Below is a small trained network, with its code and all its weights. Each question gives an input and a class and asks what happens when units are switched off, that is, made to give their printed mean instead of their output.

import numpy as np


def w(rows, s, z=0):
    codes = np.array(rows[::2]) - 128.0
    scale = np.full(codes.shape[1], s)
    scale[-1] = z or s
    return codes * scale


def f(y):
    return y / 2 * (1 + np.tanh(0.7978845608 * (y + 0.044715 * y**3)))


def log_softmax(a):
    a = a - a.max(-1, keepdims=True)
    return a - np.log(np.exp(a).sum(-1, keepdims=True))


def net(x, mask):
    res = np.array(x, float).reshape(1, 5) / 4 @ E
    y = f(res @ A[0][:, :-1].T + A[0][:, -1])
    res = res + np.where(mask, y, B[0][:, -1]) @ B[0][:, :-1]
    return log_softmax(res[-1] @ U[:, :-1].T + U[:, -1])


A, B = {}, {}
E = w([
[117,39,66,114,236,44,141,96,113,160,118],'x0',
[123,151,138,108,207,44,165,168,191,25,212],'x1',
[223,80,52,185,46,117,112,146,168,153,193],'x2',
[113,209,38,184,147,152,202,98,159,142,109],'x3',
[89,44,174,234,108,64,88,79,173,161,254],'x4',
],0.0094)
A[0] = w([
[134,242,98,93,67,126,209,191,129,69,141,140],'neuron 1',
[162,106,248,95,109,187,141,171,62,123,63,161],'neuron 2',
[122,97,137,143,104,154,80,139,150,68,167,160],'neuron 3',
[97,80,128,227,112,144,145,92,160,139,141,220],'neuron 4',
[207,68,98,146,106,162,146,80,97,217,111,172],'neuron 5',
[180,85,128,119,171,104,121,180,93,82,102,253],'neuron 6',
[135,9,128,55,201,84,117,147,143,121,113,152],'neuron 7',
[105,182,118,97,168,159,162,127,125,84,68,111],'neuron 8',
[53,146,198,141,74,178,141,106,61,129,138,216],'neuron 9',
],0.012,0.0051)
B[0] = w([
[190,153,158,84,110,64,124,119,93,74,177,232],'neuron 1',
[93,38,110,91,241,83,100,152,32,135,102,251],'neuron 2',
[147,103,146,123,159,70,69,95,82,113,236,187],'neuron 3',
[137,133,123,133,164,96,55,202,52,120,136,237],'neuron 4',
[184,130,13,15,189,190,124,176,35,228,60,240],'neuron 5',
[155,108,68,49,154,102,165,110,79,95,1,214],'neuron 6',
[197,128,216,82,166,85,57,143,43,88,5,251],'neuron 7',
[8,153,241,174,239,145,219,3,188,139,147,228],'neuron 8',
[107,62,110,61,171,161,142,170,83,177,124,220],'neuron 9',
],0.009,0.014)
U = w([
[45,28,163,180,141,114,87,114,134,136,177,110],'0',
[114,92,21,108,131,206,141,138,97,191,50,158],'1',
[197,77,156,125,134,98,54,135,71,97,97,255],'2',
[39,187,144,154,130,110,192,61,155,65,63,87],'3',
[199,92,184,191,72,189,132,84,191,158,84,26],'4',
[195,135,47,148,1,127,99,155,126,53,182,21],'5',
[100,212,169,153,127,136,162,80,148,150,169,96],'6',
[197,181,174,150,91,160,179,119,199,107,195,17],'7',
],0.0093,0.0034)

Each question gives the input, the list of numbers given to net, and the class t.
The units are the neurons (one row each of A and B). Each row of codes is followed by its name. A weight is (code - 128) times the scale printed after its matrix; where a second scale follows, it is the last column's (A, B and U).
mask holds one flag per neuron, in row order. A switched-off neuron (its flag False) gives its mean, the last column of its row in B, instead of its output. The means were averaged over made-up inputs and are rounded, as every weight is.
A unit's drop is (log p(t) with every unit on - log p(t) with that unit switched off) / (log p(t) with every unit on - log p(t) with every unit switched off).
The circuit of an input: a set's keep is (log p(t) with only the set's units on - log p(t) with every unit switched off) / (log p(t) with every unit on - log p(t) with every unit switched off). Starting from all 9 units, units are removed one at a time, each time the one whose removal leaves the highest keep (on an exact tie, the one counted first), for as long as the keep stays at least 0.8.
units of the circuit, in order: the units of the circuit, biggest drop first
k most important neurons: the k neurons with the biggest drops, biggest first
drop of u: that unit's drop, to one decimal
input [-7,8,-6,7,-1], class 6: units of the circuit, in order => (neuron 1; neuron 6; neuron 8)
input [4,-4,-8,4,8], class 0: units of the circuit, in order => (neuron 6)
input [3,7,6,8,5], class 0: 4 most important neurons => (neuron 7; neuron 5; neuron 6; neuron 1)
input [-7,6,-5,-3,4], class 0: 2 most important neurons => (neuron 7; neuron 5)
input [-6,4,-1,5,-5], class 6: units of the circuit, in order => (neuron 1; neuron 8)
input [-8,8,1,3,7], class 5: units of the circuit, in order => (neuron 7; neuron 2; neuron 8)
input [1,-2,-3,2,2], class 1: 3 most important neurons => (neuron 7; neuron 8; neuron 1)
input [-6,-6,-8,-8,5], class 0: units of the circuit, in order => (neuron 7; neuron 5)
input [-2,3,7,7,7], class 5: units of the circuit, in order => (neuron 7; neuron 2)
input [5,1,-6,3,2], class 3: 2 most important neurons => (neuron 5; neuron 2)
input [6,-1,7,5,7], class 1: 3 most important neurons => (neuron 5; neuron 1; neuron 7)
input [-5,7,7,-2,5], class 0: 4 most important neurons => (neuron 7; neuron 5; neuron 3; neuron 6)
input [-8,-4,7,4,8], class 1: 4 most important neurons => (neuron 5; neuron 7; neuron 1; neuron 9)
input [0,-5,-8,1,-8], class 3: units of the circuit, in order => (neuron 8)
input [-6,7,-7,-2,4], class 0: units of the circuit, in order => (neuron 7; neuron 5)
input [8,-3,4,-4,-5], class 1: 2 most important neurons => (neuron 5; neuron 1)
input [-6,7,3,6,-6], class 7: 2 most important neurons => (neuron 1; neuron 2)
input [-2,2,7,0,2], class 5: 3 most important neurons => (neuron 7; neuron 2; neuron 8)
input [-8,4,-2,6,-4], class 6: 2 most important neurons => (neuron 1; neuron 6)
input [8,-2,5,4,2], class 1: units of the circuit, in order => (neuron 5)
input [0,5,-3,-1,-4], class 3: drop of neuron 8 => 0.3
input [-1,-6,3,-3,-3], class 1: drop of neuron 7 => 0.0
input [8,2,2,5,-7], class 3: drop of neuron 8 => 0.4
input [-6,5,7,-1,0], class 5: drop of neuron 7 => 0.1
